In the rows, 128 means zero.
Here are made-up nodes, facts about them, and rows of numbers that follow some of those facts. Name the node behind each unnamed row.

Known rows:
[118 110 153 144 146 153 143 135 122 157 144 128 127 107 139  97 131 104
 136 165 112 119 121 113 144 139 133 119 121  98 111]: j702
[123 112 134 125 136 123 124 122 133 124 142 119 116 119 132 113 129 136
 139 147 135 125 132 134 141 126 130 123 134 145 115]: j216
[ 75 166 151 149  99 110  72 194 150 102 129  67 173 124 130 134  77 155
  83  79 141 101 105 151 113 152  61 129 180 144  77]: j889
[132 126 130 130 133 132 122 132 124 138 130 128 133 130 122 143 126 104
 139 120 111 125 129 123 110 136 126 143 118  99 143]: j352
[134 109 144 140 131 141 156 109 115 137 131 130 115 117 131 108 128 126
 133 168 133 130 126 123 161 127 139 112 127 116 111]: j651
[175  92 119 106 107 161 183 131 117 138 147 149 129 148  91 142 142 122
 116 141 114 142 110 121 143 146 139 116 133 113  90]: j464
[115 118 130 132 134 126 125 120 121 124 132 127 114 122 132 120 129 134
 133 149 136 126 129 121 135 130 128 122 136 131 117]: j42
[114 116 130 133 134 129 126 124 122 128 136 131 115 118 133 118 130 132
 132 150 136 127 129 120 135 128 128 119 136 133 119]: j492
[137 128 121 121 112 133 135 119 125 136 129 132 125 133 126 141 131 123
 127 122 126 137 132 129 125 121 138 130 122 127 140]: j750
[142 164 102 125 203 100 103 172 125 107 111 166 141 137 134 108 179 149
  87  82 111 142 155 126 116 113 113 142 113 186 142]: j227
[146 108 129 120  96 154 165  93 120 158 134 133 113 126 124 137 127 104
 145 155 125 138 128 122 141 120 158 120 111 101 143]: j228
[ 97 121 114 113 131 119 100 122 134 118 137 131 110 127 131 131 129 143
 147 136 143 124 127 119 107 127 125 124 142 153 133]: j579
[ 98 122 132 129 135 140 120 139 124 142 146 133 119 109 141 112 137 126
 123 150 128 127 125 115 132 126 128 116 133 141 119]: j185
[143 155 108 145 249  76  98 165 119  69  98 167 130 138 128  85 179 174
  94  95 122 135 163 123 140 120  98 139 121 190 116]: j519
[120 116 137 132 148 126 121 130 137 126 133 123 125 122 131 112 124 127
 147 147 129 111 123 124 124 142 124 129 129 118 120]: j903
[150 126 119 124 114 121 136 102 120 116 118 128 120 140 115 152 123 127
 137 122 133 136 135 133 129 125 134 134 124 116 139]: j803
[122 113 142 128 147 122 121 128 141 126 142 117 125 122 131 109 123 125
 152 144 125 113 125 135 128 140 123 131 128 124 120]: j128
[ 51 166 133 108 136 109  62 130 114  84 125  92  95 124 155 118 118 170
 160 128 132 114 148 142  92  85 148  83 108 128 191]: j164

Facts:
Δ: refers to; θ: points at; κ: uses; γ: belongs to class
j622 (κ j74,j519,j326,j551,j43) (γ a)
j856 (κ j582) (γ a)
j453 (Δ j568) (γ a)
j940 (γ a)
j467 (Δ j177) (γ a)
j83 (κ j15) (γ a)
j704 (Δ j58) (κ j453) (γ b)
j337 (Δ j522) (κ j43) (γ a)
j166 (Δ j357) (κ j74,j806) (γ a)
j553 (Δ j808) (γ a)
j179 (Δ j555) (γ a)
j883 (γ b)
j867 (Δ j926) (θ j211) (γ a)
j491 (Δ j837) (γ b)
j787 (Δ j267) (θ j695,j491,j136,j743,j639,j856) (γ b)
j235 (θ j453) (γ a)
j177 (θ j907,j348) (γ a)
j889 (Δ j228) (θ j21,j750) (γ b)
j382 (Δ j872) (κ j551,j151,j227) (γ a)
j903 (θ j215) (γ b)
j521 (θ j686) (γ b)
j393 (Δ j284) (γ b)
j128 (Δ j704) (θ j555,j883,j940) (γ b)
j685 (Δ j455) (κ j58) (γ a)
j155 (κ j630,j491,j267) (γ b)
j190 (Δ j830) (θ j622,j454) (γ a)
j796 (κ j164) (γ a)
j244 (Δ j463) (γ a)
j952 (θ j179) (κ j553,j940) (γ b)
j873 (Δ j42) (θ j630,j872,j326) (κ j348) (γ b)
j450 (θ j630) (γ b)
j266 (θ j806,j267) (κ j362) (γ b)
j226 (Δ j350) (θ j553,j241) (γ a)
j750 (γ a)
j241 (γ b)
j615 (Δ j985) (θ j876,j216,j393) (γ b)
j454 (Δ j582) (γ b)
j551 (γ a)
j15 (Δ j43) (γ b)
j436 (Δ j244) (γ a)
j292 (Δ j136) (κ j577) (γ a)
j849 (γ a)
j413 (Δ j604) (θ j337,j362) (γ a)
j541 (Δ j787) (γ a)
j401 (Δ j541) (θ j695,j554) (γ a)
j151 (θ j719,j252,j453) (γ a)
j876 (κ j172) (γ b)
j476 (Δ j577) (γ a)
j32 (Δ j467) (θ j876,j883) (γ a)
j130 (θ j455,j241) (γ a)
j362 (Δ j303) (γ b)
j686 (Δ j667) (κ j872,j19,j639) (γ a)
j604 (κ j194,j639) (γ a)
j577 (Δ j226) (γ a)
j822 (Δ j553) (θ j73,j241,j83) (γ b)
j542 (Δ j73) (γ a)
j464 (Δ j252) (κ j582) (γ a)
j267 (Δ j939) (γ a)
j642 (Δ j579) (γ a)
j105 (θ j393,j808) (γ b)
j216 (γ b)
j42 (Δ j849) (γ b)
j19 (Δ j186) (γ b)
j303 (Δ j685) (θ j216,j796) (κ j867) (γ a)
j239 (Δ j572) (κ j811,j32) (γ a)
j326 (Δ j179) (γ b)
j455 (Δ j751) (γ a)
j894 (γ a)
j917 (γ a)
j639 (Δ j889) (γ b)
j73 (Δ j883) (γ b)
j136 (Δ j393) (γ b)
j907 (γ a)
j780 (θ j541,j133) (γ a)
j350 (γ a)
j743 (γ b)
j133 (γ b)
j472 (Δ j521) (γ b)
j296 (γ a)
j172 (Δ j401) (θ j667,j185) (γ a)
j400 (Δ j856) (θ j476,j382) (γ b)
j492 (Δ j436) (γ b)
j881 (Δ j396) (θ j985,j542) (γ a)
j194 (Δ j83) (γ b)
j555 (Δ j803) (γ a)
j872 (Δ j796) (γ b)
j348 (Δ j472) (γ b)
j21 (Δ j492) (γ a)
j388 (θ j553) (γ a)
j579 (Δ j235) (γ b)
j790 (θ j83) (γ b)
j554 (Δ j382) (γ a)
j463 (Δ j133) (γ a)
j926 (Δ j450) (γ a)
j803 (γ a)
j74 (Δ j695) (γ b)
j185 (Δ j400) (γ b)
j539 (κ j435) (γ b)
j43 (Δ j539) (γ a)
j630 (γ b)
j522 (Δ j166) (γ a)
j357 (Δ j296) (γ b)
j228 (Δ j266) (κ j907) (γ a)
j58 (γ a)
j702 (Δ j780) (θ j492,j42,j136) (κ j577) (γ b)
j197 (Δ j881) (γ b)
j830 (γ b)
j732 (Δ j917) (θ j74,j695) (γ a)
j841 (γ a)
j338 (Δ j74) (κ j907) (γ a)
j519 (γ b)
j324 (θ j651,j73,j539) (κ j133,j388,j881,j197,j400,j889) (γ a)
j252 (Δ j867) (γ a)
j440 (θ j491) (κ j841,j400) (γ a)
j811 (Δ j554) (γ a)
j695 (Δ j464) (γ b)
j808 (κ j907,j179,j58) (γ b)
j751 (θ j894) (γ b)
j719 (Δ j440) (γ b)
j582 (θ j348) (γ a)
j352 (θ j185,j350,j136,j267) (γ a)
j791 (Δ j164) (θ j811) (γ a)
j667 (γ a)
j186 (Δ j292) (κ j894) (γ a)
j651 (κ j455) (γ b)
j507 (γ a)
j944 (Δ j194) (κ j926) (γ b)
j284 (γ a)
j939 (Δ j841) (κ j164) (γ a)
j806 (Δ j615) (γ b)
j572 (κ j579,j15) (γ a)
j435 (Δ j743) (γ a)
j765 (θ j917) (γ b)
j211 (Δ j215) (γ b)
j227 (Δ j876) (γ a)
j837 (Δ j454) (κ j476) (γ b)
j568 (Δ j630) (θ j455,j463) (κ j667,j244,j197) (γ a)
j396 (Δ j413) (γ a)
j985 (Δ j128) (γ a)
j164 (Δ j19) (γ b)
j459 (θ j872) (κ j553,j642) (γ a)
j215 (κ j507,j889) (γ b)

Rows to name:
No name comes twice in this set of rows, the named rows included.
[153 171  90 129 235  72  89 172 122  72  92 172 141 150 122 114 184 168
  88  61 114 144 166 130 114 115 104 153 112 196 144]	j551
[177 153 128 150 207 125 158 159 109 128 108 169 146 127 133  82 183 133
  75 112  95 151 159 126 172 108 127 132  94 151 120]	j337
[121 163 137 139  75 110 108 146 127  90 111  83 152 140 110 168  89 152
  89  74 142 128 124 156 131 132  91 132 158 125 103]	j841
[132 144 158 158 102 137 154  77 128 165 104 119 114  92 161 130 127  91
 134 144 134 134 148 131 169 103 154 148  97 107 164]	j292
[131 163  99 142 243  92  96 185 139  84 100 175 134 134 138  72 188 172
  79 102 116 134 154 117 134 111 102 134 117 198 117]	j326
[148 121 141 131 104 165 175 122 117 170 138 137 129 116 134 113 138 103
 115 153 113 143 126 123 159 117 154 114 108 109 129]	j239
[116 150 110 134 218  99  96 176 123 107 118 163 132 128 141  87 176 158
  93 109 121 133 152 117 125 119 105 131 126 191 120]	j806
[170 114 135 135 109 133 165  93 117 130 120 123 118 133 114 139 122 119
 138 142 126 141 136 140 159 122 149 129 115  97 128]	j796
[170 157 208 196  61 169 205 168 113 155 113  63 197 110 124 107  70 111
  46 117 111 125 105 165 222 146 102 107 138  54  50]	j324
[ 58 170 145 143  82 123  78 205 143 118 139  77 171 113 143 127  90 161
  57  81 148 116 107 144 122 134  64 114 185 173  75]	j197

Now the same nodes, written a new way:
Some nodes and their rows:
[131 127  82 112 123 129 190 123 169 108  58 112 183 124 153 184 124 125
  91 148 134 117 107 220 168 153  97]: j197
[ 85 172 107 126 122 156 166 103 131 119  93  70 111 153 160 140  96 108
  94 124  81 143 134 218 167 180  98]: j568
[133 144  91 127 117 128 180 122 129 122 113 122 112 125 175 120 108 136
 104 135 142 112 158 176  86 169 105]: j128
[114 144 111 109 122 130 158 144 115 133  98 102 116 139 144 116 102 124
 119 127 117 125 171 184  88 156 113]: j130
[144 129  80 111 122 124 164 139 135 123 106 129 145 128 165 125 105 147
 111 147 148 104 177 170  80 150 115]: j194
[123 143  54  71  81 146 144 185  61 129  86 123 100 125 128 140 105 127
  94 129 157 103 163 178 137 134 114]: j926
[109 181 104 115  98 150 147 138  76 133 126  83 126  96 127 143  95 138
  98 108 121 109 216 188 109 176 104]: j464
[134 113 109  85 119 134 144 169 128 126 103 119 134 137 158 101 110 132
 129 117 115 115 172 168  92 146 107]: j582
[125 165  90 138 119 144 165 112 118 121 123 108 110 144 167 126  85 152
  95 163 135 119 186 186  94 158 110]: j651
[128 189  74 132 115 127 177 104 129 118 102 102 114 131 153 119  86 125
 105 161 137 114 176 189  80 167 121]: j873
[138 143  90 120 121 146 161 129 131 114 127 118 118 133 184 105  95 146
 108 146 135 111 176 173 100 157 107]: j830
[113 128  99 108 118 104 181 145 108 145  80 121 134 128 132 145 117 123
 117 128 130 124 153 186  68 155 111]: j32
[ 96 183 102 129 120 131 169 116  96 145  99  89 108 145 135 135  86 126
 111 153 116 136 184 198  81 159 122]: j239
[119 104 111  95 118 156 150 147 153 108 100 103 151 141 164 140 126 133
 113 111  88 136 133 200 170 162  88]: j841
[102 138 110 119 120 153 156 130  97 131 142 103  94 147 159 116 104 152
 112 134  98 143 183 181  94 165 104]: j796
[110 116 108  96 122 135 169 140 155 117  70  98 155 136 150 161 121 112
 101 109  98 133 110 213 176 161  93]: j388
[131 162  86 124 121 149 153 118 133 114 128 105 102 138 193  88  86 137
 108 137 128 109 186 174 100 170 107]: j266
[118 152  94 134 127 166 156  97 156  99 122  94 109 152 180 138 104 138
  68 152  99 132 145 215 180 181  84]: j215

Name these rows:
No name comes twice in this set of rows, the named rows included.
[113 160  81  92  88 152 146 160  69 125 115  98 124 108 125 147 107 141
 103 133 137 113 193 182 125 153 109]	j252
[144 149  85 114 118 144 153 130 141 107 119 114 119 134 185  92  97 135
 111 138 134 105 174 174  99 164 110]	j521
[141 148  92 122 122 120 167 122 140 122 106 116 108 137 161 114  95 126
  92 144 141 106 173 181  91 165 104]	j903
[137 140  90 119 121 154 151 131 127 113 131 119 127 138 183 110 102 157
 107 161 132 114 183 179 102 151 103]	j743
[126 135 108  95 118 140 147 148 121 115 116 107 106 144 149 100 105 130
 114 125 106 127 179 178  92 160 108]	j780
[122 147  99  99 122 109 175 151 111 139  73 108 138 130 129 145  99 120
 123 143 134 118 159 194  79 142 122]	j172
[130 165  86 128 123 114 181 121 128 130  89 112 125 131 155 125  91 125
 102 148 151 109 163 190  86 158 113]	j822
[105 145 118 137 138 135 165 107 137 136 101  97 103 191 158  93  94 134
 140 162 102 166 166 180  72 145 122]	j186
[145 131  77 113 121 114 173 140 129 131  82 134 170 126 145 151 102 152
 110 166 159 107 179 180  81 134 118]	j639
[146 165  31  83  75 156 143 163  90  96 109 125  76 123 164 104  97 127
  83 135 166  90 168 167 141 157 116]	j450

The same nodes again, as new rows of numbers:
Named rows:
[102 150 133 150 133 137 105 145  99 135 136  96 112 138 102 128 155 115
 129 110  86 126 150 149 100 160 145 112 117 144 117 100 131 130 118 130
 125 144 108 146 148 142 132 154 120 144 111  77 128 144 118 117]: j791
[116 120 110 161 144 148 138 122 119 123 114 129 149 152 127 141 142 144
 128 121 118 123 128 161 115 145 133 102 108 138  99 147 122 148 115 132
 127 123 125 124 167 147 128 140 129 122  95  90 157 149 147 134]: j292
[136 140 143 119 116 114 115 119 137 117 156 111  83  90 111  75 139  81
 138 122 132 155 170  99 117 162 116 133 142 137 147  96 145 128 145 101
 128 144 130 102  83 101 128 147 126 154 179 126  90 100 108 117]: j15
[107 145 126  60 126 106 122 198 110 167 141 179 184 109 125 129 107 157
 102 159  83  84  80 128 157  84 177 176 182 109 136 104  71  59  97 163
 114  98 144 135 116 146 152  91 107  86 106 173 122 144 116 135]: j667
[111 124 116 110 180 169 237 183 117 136  78 148 190 188 156 125 130 211
 149  78  32  49  63 241 133 125 169 154 171 107 111  88 119  48  88 181
 152  71 141 194 142 140 120 116 137  72  99  94 166 109 138 163]: j324
[ 89 162  90  54 172 115 143 192  94 166 145 114 146  70 111 143 123 175
 117 122  33  51  62 167  87 103 180 196 175 119 160  66  75  89  90 204
 133  87 147 163  65 116 127  41 107 127 119 135  85 121  66 161]: j881
[ 98 160 145  80 103 104 127 130 108 177 160 153 159  71  90 107 108 152
  89 148  51  94  95 129 183 107 181 175 215 118 185  68  90  41 142 171
 135 111 193 150  67 146 101 108  91 102 171 163 102  98  66 140]: j400
[111 148 114  52 129 111 135 211 110 166 144 173 177 113 136 130 106 162
 113 151  91  75  81 127 146  80 168 176 170 108 142 104  67  68  98 163
 121 101 131 138 103 138 164  77 113  83 111 184 124 134 123 133]: j841
[136 110 142 131 108 119 132  88 135 115 125 130 126 130 134 117 133 113
 121 129 144 149 123 131 143 136 119 129 136 129 151 128 146 134 150 119
 128 132 143 131 117 118 102 128 124 132 159 140 136  96 126 134]: j790
[142 110  77 156 172 133 159 108 138 108  91 136 169 139 145 167 127 166
 136 121 164 122  88 181  85 107 108 126  73 146 114 182 116 189  93 153
 138  95 125 127 143 109 122  81 136 141  98 142 158 159 153 152]: j604
[131 123 104 109 146 120 122 144 133 118 112 144 136 134 145 146 136 133
 114 145 136 118  88 134 114 114 127 144 102 129 117 155 118 146  99 149
 126 138  95 138 149 123 127  82 115 120  93 157 135 141 140 125]: j177
[158 117 115 131 128 113 113  57 156 140 157 148 123  97 121 149 105 108
  78 162 136 151 111 102 142 128 127 145 125 145 157 163 103 158 146 152
 117  95 148  96 102  83  90  90 105 145 137 209 136 115 107 123]: j630
[145 142 154 144 101 104 151 125 137  94 104 145 117 138 138 106 119 123
 143 133 160 141 127 118 155 106 101 159 138 127 155 104 157 129 135  99
 129 131 122 131 113 137 101 153 138 134 146 145 129 116 135 121]: j787
[116 124 127 134 132 136 108 149 123 137 128 134 136 141 127 123 134 124
 126 131 117 123 141 128 121 140 136 117 123 130 107 128 117 123 117 119
 121 134 113 123 159 145 147 143 120 125 102 110 136 150 141 116]: j436
[150 116 167 104 119 124 123  97 121 148 154  58  41  92 129 153  98 107
 151 120 138 128 165  49 137 135 110 110 156  81 131 104 165 119 191 103
 144 152 152 129  88 118 128 135 164 149 149 104  55  74  87 142]: j806
[125 145 155 135  98 120 130 110 136 128 151 107 108  91 102  94 122 111
 135 113 144 148 164 112 127 137 118 127 137 143 153 104 138 126 160 103
 133 140 143 113  79 120 122 163 132 142 173 131 105 108 110 124]: j362
[138 122 145 137 108 125 137  94 147 116 123 151 127 120 127 108 114 116
 121 129 147 146 143 117 154 126 113 123 134 127 137 136 141 123 157 116
 131 121 145 116 107 118 112 149 126 132 163 149 129 111 124 131]: j357
[113 145 124 107 129 123  92 157 112 141 147 125 131 113 112 128 135 120
 119 143 124 134 136 111 109 133 140 132 124 135 126 127 108 139 113 133
 115 140 113 115 131 134 152 119 117 134 115 130 121 147 128 118]: j894

Rows to name:
No name comes twice in this set of rows, the named rows included.
[ 95 159 127 141 129 134  71 139  98 159 156  95 116  96  73 134 140 120
 119 126  97 136 157 123  96 152 159 111 120 148 124 108 105 149 124 131
 125 144 138 115 130 147 145 148 116 151 114  81 111 161 105 116]	j476
[104 156 114 112 112 105  58 153 118 137 158 130 133  95  98 119 151  98
 108 153 132 148 146  94 101 129 142 129 121 156 138 131  95 148 113 128
 104 153 108 102 130 128 149 116 107 144 122 146 117 165 130 105]	j907
[152 130 133 154 117 111 142 108 135 107 106 152 115 131 135 108 117 113
 128 144 149 143 128 120 168 131 113 150 136 133 142 106 155 127 128 104
 120 113 136 112 117 135  94 148 136 134 145 119 124 118 130 122]	j695
[147 116 137 130 104 112 142  91 153 110 116 158 143 122 143 130 113 132
 109 138 164 138 100 121 156 103 105 151 124 117 154 154 139 134 139 133
 129 122 134 129 104 119 102 104 122 128 147 187 142 118 125 135]	j751
[137 107  91 129 168 138 217  71 148 140  95 173 180 112 146 138  99 185
 111 115  90  91  55 205 153 109 139 161 152 104 137 133 126  99 118 197
 162  56 194 148  82 111  72  68 127  99 150 153 142  99 105 186]	j215
[124 133 121 157 131 138 143 146 137 110 108 132 159 159 126 126 137 150
 146 108 155 138 131 168 103 116 115 119  90 151 115 149 124 155 108 123
 131 129 112 124 150 142 143 148 136 128 107 115 161 164 160 123]	j685
[ 86 148 121  53 149 117 128 204  88 173 152 127 161 108 124 128 127 160
 112 143  19  69  79 156 123 115 193 183 194 107 156  57  74  55  99 172
 110 106 139 180 102 145 138  80 108  95 124 133 116 106  89 145]	j388
[154 101 106 130 145 130 126  64 159 119 110 173 133 120 150 115 149 100
 101 146 140 147 107 126 151 148 113 122 119 121 110 170 154 131 125 139
 134 112 147 109 113 101  93  83 118 123 154 156 128  96 119 141]	j883
[122 103 128 125 117 129 152 166 143 112 115 153 182 178 157 140 110 165
 143 135 181 133 110 142 124  79 125 132 105 133 142 163 111 138 108 119
 118 128 106 147 161 140 155 123 143 101 111 163 173 148 178 120]	j83
[114 142 135 138 127 148 116 162 113 130 132 108 116 147 110 109 144 122
 143 111 105 126 166 135 112 161 141 107 127 138 107 104 125 121 121 113
 129 141 120 132 152 137 157 171 130 131 116  78 127 145 134 111]	j21
[128 118 139 119 118 134 116 180 137 119 128 178 156 165 152 117 133 128
 123 159 141 122 131 109 166 112 133 126 128 123 102 152 115 102 108 113
 108 136  98 127 173 145 157 138 119  85 100 152 163 149 170 102]	j917
[143 129 123 162 116 121 130  78 137 114 117 144 121 120 117 122 128 117
 117 139 133 150 129 126 158 139 125 138 132 131 130 123 148 138 141 120
 129 111 161 109 122 131  81 141 128 136 158 117 128 121 115 137]	j136
[119 142 125 129 133 120 120 156 109 122 116 125 124 141 127 140 138 126
 129 131 129 118 121 138 114 124 132 146 122 137 124 120 121 131 104 127
 121 142 107 137 158 143 127 125 129 136 101 111 133 148 140 120]	j352

